Each row has a name. After each piece below comes the name of the row it's from, unless a question asks for something else. Each question is about the rows just above it. Places in a row count from 0.

[120 101 117 109 121 111 103  97  97 100 122 110 113 125 107  93 108 100
 109 111  99 116 102 108 117 109 113  99 122 101  97  99  95 108 128 103
 120 124 107]  (139)
[123  75 103  86  98  68  81  92  73 116 114 112 144 167 117 120  73  87
 156 103 112  85  65  83  91 102  93  89  86 138 108 163 123  71  91  93
  92  51  92]  (49)
[112  99 112  91 136 128 130  94  79 153 109  78 133 112 109 134  98 146
 140 114  83 119  99 131 129 109 161 122  65  96 111 141 150 142  92  96
  93  97 125]  (84)
[ 93 102 150 104 126  88  90  99 163 155 116  81 109 141 101 154  53 127
 168  60 113 163 111 135 128  93 133 146 127 107 133 158 174 153  69 108
 116  64 109]  (147)
[132 149 162 171 106  76  78 133 190 117 157 175 111 175 120 132 109 103
 150  96 186 161 123  99 115 142  55 137 135 101 151 160 132 109 151 148
 172 104 131]  (134)
which: [112  99 112  91 136 128 130  94  79 153 109  78 133 112 109 134  98 146
 140 114  83 119  99 131 129 109 161 122  65  96 111 141 150 142  92  96
  93  97 125] => (84)
[167] is at row and place => (49), 13
The row with [123  75 103  86  98  68  81  92  73 116 114 112 144 167 117 120  73  87
 156 103 112  85  65  83  91 102  93  89  86 138 108 163 123  71  91  93
  92  51  92] is => (49)
Row and place of [156] in the named rows: => (49), 18
Where in the named rows is [64]? => (147), 37
which: [ 93 102 150 104 126  88  90  99 163 155 116  81 109 141 101 154  53 127
 168  60 113 163 111 135 128  93 133 146 127 107 133 158 174 153  69 108
 116  64 109] => (147)
[115] is at row and place => (134), 24

[211 131 117 101]  (202)
[135 182  96 106]  (134)
[135 104  75  95]  (64)
[ 88 151 213 152]  (171)
[ 90 167 154 176]  (82)
[ 92 166 155 179]  (60)
[ 94 160 154 181]  (84)
Where in the named rows is [181]? => (84), 3
[104] is at row and place => (64), 1
[182] is at row and place => (134), 1
[95] is at row and place => (64), 3

[165 106 131 193 153 197 133 106] = (15)
[165 106 123 193 153 197 133 106] = (60)
[133 125 125 135 137 141 131 122] = (82)
[135 146 130 123 158 152 142 107] = (171)
[120 124 133 128 100 106 120 161] = (134)
[ 91 161 146  70  85  57 125 165] = (202)
[165 106 131 193 153 197 116 117] = (126)
[171 119 105 190 214 216 157  69] = (64)
[135 146 130 123 158 152 125  89] = (84)
[126 149 123  96 170 139 142  73] = (139)
Where in the named rows is [128]? => (134), 3
Row and place of [124] in the named rows: => (134), 1

[131 116 164 163 217 136 104] -> (49)
[141 117 139 159 217 129  68] -> (15)
[138 123 148 145 211 131  74] -> (134)
[141 117 154 159 217 135  96] -> (171)
[141 117 157 159 217 135  96] -> (64)
[131 116 164 218 215 138 122] -> (126)
Where in the named rows is [74]? => (134), 6
Where in the named rows is [136]? => (49), 5
[145] is at row and place => (134), 3
Where in the named rows is [122]? => (126), 6

[ 96 126  93 106 106 139  96 139 138 127 111 152 113 122 118 138 112 109
 114 156  93] = (82)
[149 125 161 129 165  86 177 152 102 176 163 111 150 136 136  89 154 160
 151 108 194] = (15)
[ 92 132 121 105 149 105 130 175 105 146 117 149 139 121 104  93 131 132
 134 160 132] = (134)
[131 121 123 129 140 158 140 139 117 137  91 115 102 103 147 134 154 181
 152  91 164] = (171)
[134 122 118 156  83 158 114  92 161 138 146 121 114 137 146 167 113 126
 109 105 147] = (139)
[119 127 133 132 102 109 115 127 146 142 165 137 137 160 118 124 108 119
 114 137 141] = (202)
[ 92 129  93 113 108 145 101 141 139 127 114 155 111 121 117 137 111 114
 113 158  98] = (64)
[137 146 177 112 164  82 135 154 100  72 125 130 160 127  93  87 110 129
 146 152  97] = (60)
[119 126 131 143 106 107 117 129 142 144 157 134 135 151 117 125 108 115
 116 137 144] = (84)
[144 125 159 131 164  91 173 153 100 176 161 109 150 139 135  88 154 150
 155 105 192] = (147)
[ 95 129  95 113 107 144  97 139 138 128 108 152 116 119 108 135 112 109
 113 156  86] = (49)
which: [134 122 118 156  83 158 114  92 161 138 146 121 114 137 146 167 113 126
 109 105 147] => (139)
Where do [137 146 177 112 164  82 135 154 100  72 125 130 160 127  93  87 110 129
 146 152  97] appear? => (60)
The row with [119 126 131 143 106 107 117 129 142 144 157 134 135 151 117 125 108 115
 116 137 144] is => (84)
which: [119 127 133 132 102 109 115 127 146 142 165 137 137 160 118 124 108 119
 114 137 141] => (202)
The row with [ 96 126  93 106 106 139  96 139 138 127 111 152 113 122 118 138 112 109
 114 156  93] is => (82)

[ 85 124  79 109 152  99  91]  (147)
[ 64 121 110 151  97  87  46]  (139)
[122  60 116  95 121 152 145]  (15)
[ 94 119  83 106 139  98  59]  (60)
[116  96  84  69 118 127  91]  (64)
[122] is at row and place => (15), 0
Row and place of [119] in the named rows: => (60), 1
Where in the named rows is [127]? => (64), 5
Row and place of [60] in the named rows: => (15), 1
[84] is at row and place => (64), 2
Row and place of [97] in the named rows: => (139), 4
Row and place of [106] in the named rows: => (60), 3

[139 123 121 143 119 130 141 123 138 130 153 133 128 116 141 132 126 124
 125 141 150 124 148 126 130 113 133 113 135 120 122 122 125 120 121] = (202)
[152 132 129 158 101 113 155 132 167 119 178 138 120  98 153 130 126 125
 141 157 199 115 154 129 131  98 143  95 143 112 113 125 112 126  98] = (126)
[152 123 129 158 101 113 155 132 167 119 142 138 120 113 153 130 126 114
 141 157 199 115 154 129 131  98 143  95 143 112 113 125 112 126  98] = (134)
Which row holds [139 123 121 143 119 130 141 123 138 130 153 133 128 116 141 132 126 124
 125 141 150 124 148 126 130 113 133 113 135 120 122 122 125 120 121]? => (202)
Where in the named rows is [150]? => (202), 20
which: [152 123 129 158 101 113 155 132 167 119 142 138 120 113 153 130 126 114
 141 157 199 115 154 129 131  98 143  95 143 112 113 125 112 126  98] => (134)
which: [152 132 129 158 101 113 155 132 167 119 178 138 120  98 153 130 126 125
 141 157 199 115 154 129 131  98 143  95 143 112 113 125 112 126  98] => (126)

[103 155 164 186] -> (202)
[182 181 171  84] -> (82)
[182 157 171 190] -> (171)
[109  93 129  87] -> (15)
[141 187 108 153] -> (139)
[114 135 113 156] -> (60)
[ 94 181 171 137] -> (64)
Row and place of [164] in the named rows: => (202), 2
[108] is at row and place => (139), 2
[157] is at row and place => (171), 1
Where in the named rows is [84]? => (82), 3

[ 98 130 129 161  48] -> (60)
[166 125  81 177 147] -> (84)
[124 120 130 146 145] -> (49)
[ 75 120 121 165 144] -> (147)
[150 113  89 179 181] -> (126)
[126 164  38  88  76] -> (202)
[162  75  47 149 114] -> (134)
Where in the named rows is [76]? => (202), 4
Where in the named rows is [150]? => (126), 0
[113] is at row and place => (126), 1
Row and place of [125] in the named rows: => (84), 1
[47] is at row and place => (134), 2
Row and place of [162] in the named rows: => (134), 0
[121] is at row and place => (147), 2

[123  94  98  90 123 118 122 143 122 146 120 128 108 148 115 115 125 162
  65 135 120  87 147 153 141 160 131 118  72 105 128  93  63 135 107 137
 104 156  78  89  65  92 143  82 135 117 140 172  96  89 104  93 186  78
 126] : (171)
[127 144 155 157 172 127  74 132 118 128 119 103 147 193 119 145 127 138
 108 177 141 129 141 141 130 136 138 118 128 126 176  98 155 120 114 129
 118 136 127 155 124 103 134 137 110  87 182 145 127 124 137 145 196 116
  98] : (126)
[115 119 118 116 125 122 125 102 133 127 132 133 123 139 136 115 131 147
 106 123 116 115 115 139 129 144 114 126 106 114 123 114 109 129 121 123
 125 130 114 117 111 107 110 108 137 122 128 148 105 104 116 116 140 111
 113] : (82)
[132 100  92  86  88 129 154 106 129 130 132 145  98  93 151 104 122 126
 111  96  94 112 117 135 130 127 128 135 127  94  99 133  84 142 143 123
 118 132 113 107 107 116  99 108 147 136 111 131 120 123 117 108 105 126
 136] : (134)
[123 138 134 135 118 126  90  97 112 108 115 107 118 122 137 124 110  96
 126 113 111 134 100 115 119  91 122 115 150 107 134 112 154 176 132 111
 115 104 133 149 140 107  90 139 118  90 123  90 127 129 126 141 102 137
  94] : (202)
[137 154 148 139 121 144  78 170 100 108  98  86 132 146 143 156 132 105
 111 115 131 132 137 124 149  95 135  99 146 112 128  95 143  90 135 110
 146 111 123 139 116 116 159 140 121  91 113  97 146 145 114 122 104 118
 117] : (49)
[159 107 102  86 104 137 175 172 137 157 134 151 128 113 134 128 163 177
 101 118 126 107 157 161 160 173 156 138  97 123 107 131  60 147 132 149
 152 168  96  85  87 134 182  88 156 170 128 183 122 115 113  89 156 101
 179] : (60)
Which row holds [123 138 134 135 118 126  90  97 112 108 115 107 118 122 137 124 110  96
 126 113 111 134 100 115 119  91 122 115 150 107 134 112 154 176 132 111
 115 104 133 149 140 107  90 139 118  90 123  90 127 129 126 141 102 137
  94]? => (202)
which: [127 144 155 157 172 127  74 132 118 128 119 103 147 193 119 145 127 138
 108 177 141 129 141 141 130 136 138 118 128 126 176  98 155 120 114 129
 118 136 127 155 124 103 134 137 110  87 182 145 127 124 137 145 196 116
  98] => (126)

[113  91  82  91 129 167  71 116 166  97  79 112 167 149  91 173  81 167
 115 104  92 131  79 119 162  96  92  95  44]  (126)
[167 171 168 108 177  81 180  81  80 145  92 178  74  78 165  86 177 171
 171 157 169 171 165 158  73  78  79  75  96]  (147)
[113  91  82  91 129 167  71 116 166  97  79 112 167 149  91 173  81  81
 115 104  92 131  79 119 162 151 163 147  80]  (139)
[113  91  82 120 129 167  71 166 166 114  79 112 167 149  91 173  81  81
 115 104  92 131  79 119 157  96  92  95  44]  (15)
Row and place of [114] in the named rows: => (15), 9
Which row holds [113  91  82 120 129 167  71 166 166 114  79 112 167 149  91 173  81  81
 115 104  92 131  79 119 157  96  92  95  44]? => (15)
Where in the named rows is [158]? => (147), 23

[120 115  81 109]  (126)
[151 151  73  89]  (139)
[ 80  46  52 113]  (64)
[151 149 154 144]  (82)
[ 59  46  52 135]  (147)
[ 79 154 167 186]  (15)
[121 114 163 163]  (171)
[108 100 102 128]  (60)
[104  95 125 146]  (84)
[181 202  82  78]  (134)
[182 184 128 114]  (49)
[174 174 182 155]  (202)
[155] is at row and place => (202), 3
[73] is at row and place => (139), 2
[202] is at row and place => (134), 1
Where in the named rows is [82]? => (134), 2
Where in the named rows is [81]? => (126), 2
Row and place of [100] in the named rows: => (60), 1

[111  90 117 136 146 108  61  91 122 127 127 105 122 154 143 155 176 177
 161]  (49)
[126 130 113 109 148 149 145 171 178 171 132  90 106 114 145 130 122  72
 115]  (147)
[132 146 124  66 126 118 126 130 110 113 151 147 148 173 178 168 107  89
 110]  (134)
[132 146 124  66  78 118 126 130 110 113 151 147 148 173 178 168 125  89
 110]  (139)
[146 111  61  88 122 128 128 106 128 154 144 154 176 177 153 113  90 116
 135]  (126)
The row with [126 130 113 109 148 149 145 171 178 171 132  90 106 114 145 130 122  72
 115] is => (147)
[91] is at row and place => (49), 7
which: [111  90 117 136 146 108  61  91 122 127 127 105 122 154 143 155 176 177
 161] => (49)
which: [146 111  61  88 122 128 128 106 128 154 144 154 176 177 153 113  90 116
 135] => (126)
Where in the named rows is [117]? => (49), 2

[ 81 140 126 115  86 155 132  96 175  82 106 162 165 118 114 167 116 137
 136 162 136 106 120 112 179 131 134 158 188 131  98 125 118 172 141 167
 144 131 102 101 143 125 121 110 125 141  71 117 132 144] = (171)
[ 83 149 111 139  99 147 144 101 118  93  85 149 152 114 138 144 136 133
 133 141 150 104 129 133 161 161 137 159 177 132 110 116 128 163 135 162
 121 141 123 121 158 100 142 106 118 136  93 132 128 148] = (202)
[119 108 136 129 164 130 150 117  78  79 121 150  56  74 112 123 177 132
 182 135  94 143 141 119 148 104  82 118 162 146  91  61  68 104 147 163
  96 118 154 119 103 175 159 149 102 120 124 164  82 131] = (147)
[115 117 136 118 125 102 140 104  79  85 110 146  79  78 103 125 165  80
 184 129  78 149 150 135 124 138 120 118 161 148 109  85  73  77 148 175
  78 124 142 107 111 126 131 180 112 126 112 164  75 125] = (134)
[149 156  95 192 152 116 128 127 167 153 140 148 109 107 156 130  86 113
 121 155  91 111 176  59  98 113 145 119 102 171 174 147 133 158 148 150
 134  67 140 143 175 152 156 119 134 115  88 110  79 190] = (15)
[140 159 123 141 123 118  87 114 133 124 123 138 175 135 110 156 151 154
 130 132 128 101 147 105 124 116 140 150 176 136  81 121 138 130 144 156
 131 152 136 122 109 124 117 112 133 134 121 111 110 134] = (84)
[ 97 153 139 111  76 136 109  77 158  86 130 149 179 108 111 174 113 153
 143 157 124 102 111  91 180  94 132 141 178 146 108 126 111 163 139 172
 157 140 104  87 122 138 103 106 134 139  82 104 133 138] = (82)
[101 126 143 123 117  94 133 107  92 114 101 142  91  94 118 131 154 106
 178 118  88 140 135 126 123 164 118 108 160 135 114 104  80  80 124 161
  89 122 137 111 108 199 143 179 118 147 102 153  68 117] = (49)
Where in the named rows is [76]? => (82), 4
Where do [101 126 143 123 117  94 133 107  92 114 101 142  91  94 118 131 154 106
 178 118  88 140 135 126 123 164 118 108 160 135 114 104  80  80 124 161
  89 122 137 111 108 199 143 179 118 147 102 153  68 117] appear? => (49)
[190] is at row and place => (15), 49
Where do [115 117 136 118 125 102 140 104  79  85 110 146  79  78 103 125 165  80
 184 129  78 149 150 135 124 138 120 118 161 148 109  85  73  77 148 175
  78 124 142 107 111 126 131 180 112 126 112 164  75 125] appear? => (134)
which: [149 156  95 192 152 116 128 127 167 153 140 148 109 107 156 130  86 113
 121 155  91 111 176  59  98 113 145 119 102 171 174 147 133 158 148 150
 134  67 140 143 175 152 156 119 134 115  88 110  79 190] => (15)

[125 126 133 126 138 135]  (171)
[ 63 108  83 100  85 123]  (49)
[100  66 166 162 148  64]  (60)
Where in the named rows is [64]? => (60), 5
Row and place of [63] in the named rows: => (49), 0

[132  80 109 124  80  51] : (60)
[160 198 155 136 198 207] : (126)
[ 77 109 140 107 109 207] : (171)
[132  80  63 136  80  51] : (49)
[ 77 206 124 106 206 129] : (15)
[ 77  80 109 118  80 129] : (134)
Which row holds [132  80  63 136  80  51]? => (49)
[106] is at row and place => (15), 3
Row and place of [107] in the named rows: => (171), 3
which: [132  80 109 124  80  51] => (60)
which: [ 77 109 140 107 109 207] => (171)

[146 160 157  61 206] = (84)
[159 138 110 110 100] = (171)
[122 121 126 128 160] = (82)
[138 134 122 187  99] = (126)
[132 104 107  89 121] = (15)
[163 106 121 143 146] = (60)
[132 125 186 163 133] = (147)
[134 117 125 166 102] = (64)
Row and place of [61] in the named rows: => (84), 3
Row and place of [128] in the named rows: => (82), 3
Row and place of [104] in the named rows: => (15), 1
Where in the named rows is [206]? => (84), 4
Row and place of [187] in the named rows: => (126), 3
[99] is at row and place => (126), 4

